Below is a small trained network, with its code and all its weights. Each question gives an input and a class and asks what happens when units are switched off, that is, made to give their printed mean instead of their output.

import numpy as np


def w(rows, s, z=0):
    codes = np.array(rows[::2]) - 128.0
    scale = np.full(codes.shape[1], s)
    scale[-1] = z or s
    return codes * scale


def norm(h):
    return h / np.sqrt((h * h).mean(-1, keepdims=True) + 1e-5)


def f(y):
    return np.maximum(y, 0)


def log_softmax(a):
    a = a - a.max(-1, keepdims=True)
    return a - np.log(np.exp(a).sum(-1, keepdims=True))


def net(x, mask):
    res = np.array(x, float).reshape(1, 2) / 4 @ E
    u = 0
    for l in range(2):
        y = f(norm(res) @ A[l][:, :-1].T + A[l][:, -1])
        res = res + np.where(mask[u : u + 4], y, B[l][:, -1]) @ B[l][:, :-1]
        u += 4
    return log_softmax(norm(res)[-1] @ U[:, :-1].T + U[:, -1])


A, B = {}, {}
E = w([
[105,75,1,160,179,141,189],'x0',
[187,143,129,34,124,172,148],'x1',
],0.01)
A[0] = w([
[202,191,117,47,109,149,141,33],'L0N0',
[145,117,161,47,148,168,130,53],'L0N1',
[170,157,126,204,152,129,129,242],'L0N2',
[198,210,209,103,100,254,84,2],'L0N3',
],0.0084,0.004)
B[0] = w([
[32,213,50,245,89,203,125,218],'L0N0',
[126,222,151,105,112,157,169,192],'L0N1',
[200,109,105,56,137,149,101,197],'L0N2',
[194,26,144,101,159,54,125,255],'L0N3',
],0.013,0.0072)
A[1] = w([
[162,83,137,55,176,131,111,1],'L1N0',
[68,90,109,192,145,118,29,79],'L1N1',
[60,112,86,143,167,103,244,141],'L1N2',
[178,97,101,170,138,83,167,54],'L1N3',
],0.011,0.007)
B[1] = w([
[11,191,112,195,39,139,78,151],'L1N0',
[214,201,73,127,128,232,226,192],'L1N1',
[149,116,210,99,109,57,79,254],'L1N2',
[41,171,186,104,88,159,87,181],'L1N3',
],0.012,0.007)
U = w([
[211,65,130,73,125,61,89,220],'0',
[188,210,51,128,97,248,148,118],'1',
[33,174,110,133,67,128,58,134],'2',
[26,103,146,167,232,178,135,2],'3',
[58,68,149,167,153,187,181,25],'4',
],0.016,0.0061)

Each question gives the input, the list of numbers given to net, and the class t.
The units are the neurons (one row each of A and B). Each row of codes is followed by its name. A weight is (code - 128) times the scale printed after its matrix; where a second scale follows, it is the last column's (A, B and U).
mask holds one flag per neuron, layer by layer. A switched-off neuron (its flag False) gives its mean, the last column of its row in B, instead of its output. The means were averaged over made-up inputs and are rounded, as every weight is.
A unit's drop is (log p(t) with every unit on - log p(t) with that unit switched off) / (log p(t) with every unit on - log p(t) with every unit switched off).
The circuit of an input: a set's keep is (log p(t) with only the set's units on - log p(t) with every unit switched off) / (log p(t) with every unit on - log p(t) with every unit switched off). Starting from all 8 units, units are removed one at a time, each time the one whose removal leaves the highest keep (on an exact tie, the one counted first), for as long as the keep stays at least 0.8.
units of the circuit, in order: the units of the circuit, biggest drop first
unit that matters most: the unit with the biggest drop
k most important neurons: the k neurons with the biggest drops, biggest first
k most important neurons of layer l: the k neurons of layer l with the biggest drops, biggest first
drop of u: that unit's drop, to one decimal
input [2,-1], class 2: 2 most important neurons	(L0N0, L1N0)
input [1,1], class 2: unit that matters most	L1N1
input [6,-8], class 1: 4 most important neurons	(L1N1, L0N3, L0N1, L1N3)
input [-5,-5], class 0: 2 most important neurons of layer 1	(L1N3, L1N0)
input [-2,2], class 2: 3 most important neurons	(L0N1, L0N3, L1N3)
input [-4,-8], class 1: 2 most important neurons	(L1N1, L0N3)
input [7,-2], class 0: 2 most important neurons	(L0N0, L1N2)
input [4,-6], class 1: 3 most important neurons	(L1N1, L0N3, L0N1)
input [-5,-6], class 1: 4 most important neurons	(L0N3, L0N1, L1N1, L1N2)
input [-2,3], class 2: 4 most important neurons	(L0N1, L1N1, L0N2, L0N3)
input [-4,-6], class 1: 2 most important neurons	(L0N3, L1N1)
input [1,-4], class 1: 4 most important neurons	(L0N3, L0N1, L1N1, L1N2)
input [4,-4], class 0: 2 most important neurons of layer 1	(L1N2, L1N0)
input [4,-8], class 1: units of the circuit, in order	(L1N1)
input [8,-8], class 0: 2 most important neurons of layer 0	(L0N0, L0N2)
input [-2,0], class 2: 3 most important neurons of layer 1	(L1N0, L1N3, L1N2)
input [4,-1], class 0: 2 most important neurons of layer 0	(L0N0, L0N3)
input [3,-2], class 2: 4 most important neurons	(L0N0, L0N1, L0N2, L1N0)
input [5,-3], class 0: 3 most important neurons	(L0N0, L1N2, L0N3)
input [8,6], class 0: unit that matters most	L1N2
input [3,-4], class 1: 3 most important neurons	(L0N1, L0N3, L1N1)
input [0,-5], class 1: 2 most important neurons	(L0N3, L1N1)
input [2,2], class 2: 2 most important neurons of layer 1	(L1N1, L1N2)
input [6,-5], class 0: drop of L1N2	1.9
input [-2,-5], class 1: drop of L0N3	1.2
input [-3,-7], class 1: drop of L1N1	0.3
input [5,-2], class 0: drop of L1N2	0.1
input [-7,-6], class 0: units of the circuit, in order	(L0N0)
